Small tables with named rows and columns. After each table, cells are looked up by row and column.

Table fufa
,sela,sisimi
sil,-46,-14
rifi,-35,-83
peros,-33,87
sib,52,-10
simef,4,41
lagum,-79,67
nibo,36,19

What is the sisimi of sib in fufa?
-10
What is the sela of sib in fufa?
52
What is the sisimi of lagum in fufa?
67
What is the sisimi of sil in fufa?
-14
What is the sisimi of rifi in fufa?
-83
What is the sisimi of nibo in fufa?
19
What is the sela of nibo in fufa?
36
What is the sisimi of peros in fufa?
87
What is the sela of rifi in fufa?
-35
What is the sela of simef in fufa?
4
What is the sela of sil in fufa?
-46
What is the sela of peros in fufa?
-33
What is the sisimi of simef in fufa?
41
What is the sela of lagum in fufa?
-79

roz
         sipod  ropevat     naz      lif     mov   dudas     lusu      fuv   lovun     vuf
nubori  55.326   16.748   8.541  -26.025  41.643  16.054  -15.349   46.352  15.447  63.103
fuzogo  83.181    6.223  62.142  -16.774  32.373   0.239  -65.421   44.517  33.424  48.454
zile     0.481   43.514  25.887   44.945   2.697  16.171  -14.049  -48.035  57.632  15.925
faso    18.623   48.559  18.703   27.654   6.833  12.764   -0.214  -11.776  27.352  31.792

faso, lusu -> -0.214
zile, mov -> 2.697
fuzogo, lif -> -16.774
zile, lif -> 44.945
faso, lif -> 27.654
zile, fuv -> -48.035
faso, dudas -> 12.764
fuzogo, naz -> 62.142
nubori, lif -> -26.025
zile, dudas -> 16.171
nubori, lusu -> -15.349
faso, naz -> 18.703
zile, sipod -> 0.481
fuzogo, dudas -> 0.239
fuzogo, lovun -> 33.424
zile, ropevat -> 43.514
fuzogo, lusu -> -65.421
nubori, lovun -> 15.447
faso, sipod -> 18.623

zakup.csv
,tarukas,fuvu,baset,seb,kuresup,ratefe,nis,tagug,sinut,zit
ligedu,41942,4993,9498,-2032,58905,26046,-8675,50957,34136,43691
gedapu,-50025,-5141,27228,47702,-22212,2379,80423,-15563,36592,-54716
lero,57758,38969,11568,-16398,89538,34867,-22056,52705,3179,52873
firaza,-14620,49790,27150,51703,-7134,13636,47297,886,26111,634
dit,28038,3146,29628,22582,17939,25882,36172,20677,24565,15099
fesusek,56641,-32347,12767,-21498,72231,31145,-3696,54856,29015,33129
robilu,44754,-28585,16560,-20543,70200,29765,9290,43209,18210,14188
bes,52322,-5043,23195,-14714,68480,34483,11529,37966,4763,21506
guka,56096,60184,15551,18646,48522,31920,-18082,49928,25410,77868
riketu,36840,-55468,9686,-5934,43694,21565,7888,51602,56617,23665

tarukas of robilu: 44754
ratefe of fesusek: 31145
seb of riketu: -5934
baset of dit: 29628
baset of gedapu: 27228
tagug of ligedu: 50957
zit of lero: 52873
zit of robilu: 14188
nis of gedapu: 80423
ratefe of lero: 34867

Table gabo
cols = ralo, kek
gavudez: [193, 31]
toriso: [96, 143]
defi: [152, 111]
pemufe: [92, 135]
gav: [146, 79]

kek of pemufe: 135
kek of gavudez: 31
ralo of toriso: 96
ralo of defi: 152
ralo of gavudez: 193
kek of defi: 111
ralo of pemufe: 92
kek of gav: 79
kek of toriso: 143
ralo of gav: 146
Row with the largest ralo: gavudez

vuk =
|  | momotek | rili | nel | fev | mafad | nup | nofefum | resil | vog |
|---|---|---|---|---|---|---|---|---|---|
| fiv | 1.928 | 4.408 | 4.340 | 2.924 | 3.207 | -2.262 | 0.249 | 3.598 | 1.829 |
| pafom | 5.090 | 5.710 | 3.740 | 3.506 | 5.741 | -4.699 | 1.101 | 7.862 | 3.257 |
| golep | 1.867 | 2.581 | 2.300 | 2.437 | 2.832 | 0.053 | 1.025 | 3.984 | 3.265 |
| tagu | 4.510 | 5.500 | 4.385 | 3.384 | 5.092 | -3.036 | 1.308 | 5.937 | 2.276 |
| zek | 0.101 | 3.702 | 3.359 | 2.533 | 2.861 | -5.530 | -2.018 | 5.363 | 3.316 |
| gar | 1.751 | 2.599 | 2.316 | 2.458 | 2.780 | -0.165 | 0.954 | 3.934 | 3.258 |
| tofeguz | 3.709 | 5.803 | 5.189 | 3.455 | 4.644 | -3.634 | 0.699 | 4.980 | 1.573 |
| fovid | 2.197 | 3.375 | 3.331 | 2.626 | 2.793 | 0.331 | 1.459 | 3.014 | 2.293 |
| boru | 1.930 | 2.596 | 1.878 | 2.473 | 3.364 | -1.559 | 0.349 | 5.610 | 3.994 |
| roromag | 4.022 | 3.730 | 2.272 | 2.883 | 4.659 | -2.201 | 1.196 | 7.089 | 3.962 |
| fod | 2.650 | 5.574 | 5.225 | 3.332 | 3.993 | -3.710 | 0.135 | 4.218 | 1.469 |
| piboga | 1.991 | 3.058 | 3.033 | 2.626 | 2.713 | 0.492 | 1.445 | 2.996 | 2.474 |
| lurit | 2.796 | 2.781 | 2.624 | 2.653 | 2.826 | 1.318 | 1.994 | 3.062 | 2.624 |

nel of pafom = 3.740
mafad of tagu = 5.092
fev of lurit = 2.653
vog of piboga = 2.474
mafad of boru = 3.364
nofefum of roromag = 1.196
nup of tagu = -3.036
vog of gar = 3.258
nel of piboga = 3.033
momotek of roromag = 4.022
nup of piboga = 0.492

